Here is a tiny trained network, its code and every weight. The questions are about switching its units off for an input and a class, where a switched-off unit gives its printed mean instead of its output.

import numpy as np


def w(rows, s, z=0):
    codes = np.array(rows[::2]) - 128.0
    scale = np.full(codes.shape[1], s)
    scale[-1] = z or s
    return codes * scale


def norm(h):
    return h / np.sqrt((h * h).mean(-1, keepdims=True) + 1e-5)


def f(y):
    return y / 2 * (1 + np.tanh(0.7978845608 * (y + 0.044715 * y**3)))


def log_softmax(a):
    a = a - a.max(-1, keepdims=True)
    return a - np.log(np.exp(a).sum(-1, keepdims=True))


def net(x, mask):
    res = np.array(x, float).reshape(1, 4) / 4 @ E
    u = 0
    for l in range(4):
        y = f(norm(res) @ A[l][:, :-1].T + A[l][:, -1])
        res = res + np.where(mask[u : u + 7], y, B[l][:, -1]) @ B[l][:, :-1]
        u += 7
    return log_softmax(norm(res)[-1] @ U[:, :-1].T + U[:, -1])


A, B = {}, {}
E = w([
[124,125,125],'x0',
[138,161,23],'x1',
[254,83,121],'x2',
[130,129,128],'x3',
],0.011)
A[0] = w([
[164,30,114,211],'L0N1',
[85,137,135,87],'L0N2',
[136,168,253,92],'L0N3',
[142,165,141,118],'L0N4',
[129,166,36,98],'L0N5',
[60,217,163,2],'L0N6',
[93,134,195,79],'L0N7',
],0.011,0.0038)
B[0] = w([
[59,253,128,248],'L0N1',
[164,165,111,145],'L0N2',
[87,69,23,254],'L0N3',
[130,124,129,124],'L0N4',
[113,21,62,233],'L0N5',
[129,223,163,202],'L0N6',
[183,103,48,187],'L0N7',
],0.0073,0.0039)
A[1] = w([
[142,229,188,1],'L1N1',
[77,69,227,117],'L1N2',
[247,146,175,128],'L1N3',
[94,102,108,76],'L1N4',
[115,125,101,50],'L1N5',
[56,177,114,32],'L1N6',
[163,144,203,44],'L1N7',
],0.011,0.005)
B[1] = w([
[145,65,28,151],'L1N1',
[64,35,1,235],'L1N2',
[38,227,181,254],'L1N3',
[189,182,113,151],'L1N4',
[172,139,72,108],'L1N5',
[41,128,143,212],'L1N6',
[90,134,123,134],'L1N7',
],0.0058,0.0027)
A[2] = w([
[239,28,55,108],'L2N1',
[89,132,137,91],'L2N2',
[255,106,194,3],'L2N3',
[223,162,53,159],'L2N4',
[85,19,228,90],'L2N5',
[115,145,112,68],'L2N6',
[123,238,71,68],'L2N7',
],0.0067,0.0051)
B[2] = w([
[60,217,167,254],'L2N1',
[145,162,113,125],'L2N2',
[254,102,148,86],'L2N3',
[70,157,202,246],'L2N4',
[173,71,34,146],'L2N5',
[138,100,110,93],'L2N6',
[69,69,88,189],'L2N7',
],0.0063,0.0021)
A[3] = w([
[254,141,164,197],'L3N1',
[92,192,156,99],'L3N2',
[131,74,168,62],'L3N3',
[35,108,73,123],'L3N4',
[88,45,227,167],'L3N5',
[122,87,174,2],'L3N6',
[121,19,98,143],'L3N7',
],0.013,0.0084)
B[3] = w([
[6,183,141,136],'L3N1',
[190,153,167,158],'L3N2',
[38,72,85,121],'L3N3',
[203,134,171,251],'L3N4',
[108,199,39,155],'L3N5',
[87,76,147,120],'L3N6',
[200,187,93,168],'L3N7',
],0.011,0.012)
U = w([
[147,153,150,241],'0',
[57,181,167,155],'1',
[129,86,53,211],'2',
[161,149,155,177],'3',
[170,86,193,46],'4',
[103,43,158,2],'5',
[105,3,165,26],'6',
[102,8,149,15],'7',
],0.022,0.0096)

Each question gives the input, the list of numbers given to net, and the class t.
The units are the neurons (one row each of A and B). Each row of codes is followed by its name. A weight is (code - 128) times the scale printed after its matrix; where a second scale follows, it is the last column's (A, B and U).
mask holds one flag per neuron, layer by layer. A switched-off neuron (its flag False) gives its mean, the last column of its row in B, instead of its output. The means were averaged over made-up inputs and are rounded, as every weight is.
A unit's drop is (log p(t) with every unit on - log p(t) with that unit switched off) / (log p(t) with every unit on - log p(t) with every unit switched off).
The circuit of an input: a set's keep is (log p(t) with only the set's units on - log p(t) with every unit switched off) / (log p(t) with every unit on - log p(t) with every unit switched off). Starting from the 12 units with the biggest drops (on a tie, the unit counted first), units are removed one at a time, each time the one whose removal leaves the highest keep (on an exact tie, the one counted first), for as long as the keep stays at least 0.8.
circuit, biggest first: the units of the circuit, biggest drop first
unit that matters most: the unit with the biggest drop
top k neurons: the k neurons with the biggest drops, biggest first
top k neurons in layer l: the k neurons of layer l with the biggest drops, biggest first
drop when u is switched off: that unit's drop, to one decimal
input [-4,-6,-4,-4], class 2: unit that matters most -> L0N1
input [-6,-5,-4,1], class 0: top 2 neurons in layer 0 -> L0N6, L0N5
input [-2,-6,-5,3], class 2: circuit, biggest first -> L0N1, L1N2, L3N5
input [0,-1,5,-4], class 1: top 2 neurons in layer 3 -> L3N4, L3N7
input [-3,-4,-6,8], class 3: top 2 neurons in layer 2 -> L2N4, L2N1
input [2,-8,-7,4], class 2: top 4 neurons -> L3N5, L0N1, L1N2, L1N3
input [7,-1,-5,-2], class 0: top 3 neurons -> L3N2, L0N1, L1N3
input [-6,-5,-6,-3], class 0: top 2 neurons in layer 3 -> L3N4, L3N1
input [8,-5,-6,-8], class 0: top 2 neurons in layer 1 -> L1N3, L1N2
input [-2,5,7,6], class 1: top 2 neurons -> L3N1, L3N4
input [3,1,3,0], class 4: top 2 neurons in layer 0 -> L0N1, L0N6
input [-5,-8,8,-6], class 1: top 2 neurons -> L3N1, L0N5
input [-1,-6,5,-4], class 2: top 2 neurons in layer 0 -> L0N6, L0N2
input [6,-2,8,2], class 1: circuit, biggest first -> L3N1
input [-2,1,6,1], class 1: top 2 neurons in layer 3 -> L3N4, L3N1
input [1,-6,6,-6], class 1: top 2 neurons -> L0N5, L3N4
input [5,-8,-6,7], class 2: top 2 neurons -> L0N1, L1N2
input [-6,1,7,7], class 1: top 2 neurons in layer 3 -> L3N1, L3N4
input [-6,4,8,3], class 1: top 2 neurons in layer 3 -> L3N1, L3N4
input [-1,0,0,1], class 4: unit that matters most -> L0N3
input [-1,-5,1,4], class 2: drop when L1N4 is switched off -> -0.1
input [-6,-3,-4,-6], class 0: drop when L1N2 is switched off -> 0.0
input [4,-5,7,3], class 1: drop when L3N1 is switched off -> 0.1
input [-6,0,8,-1], class 1: drop when L3N1 is switched off -> 0.3
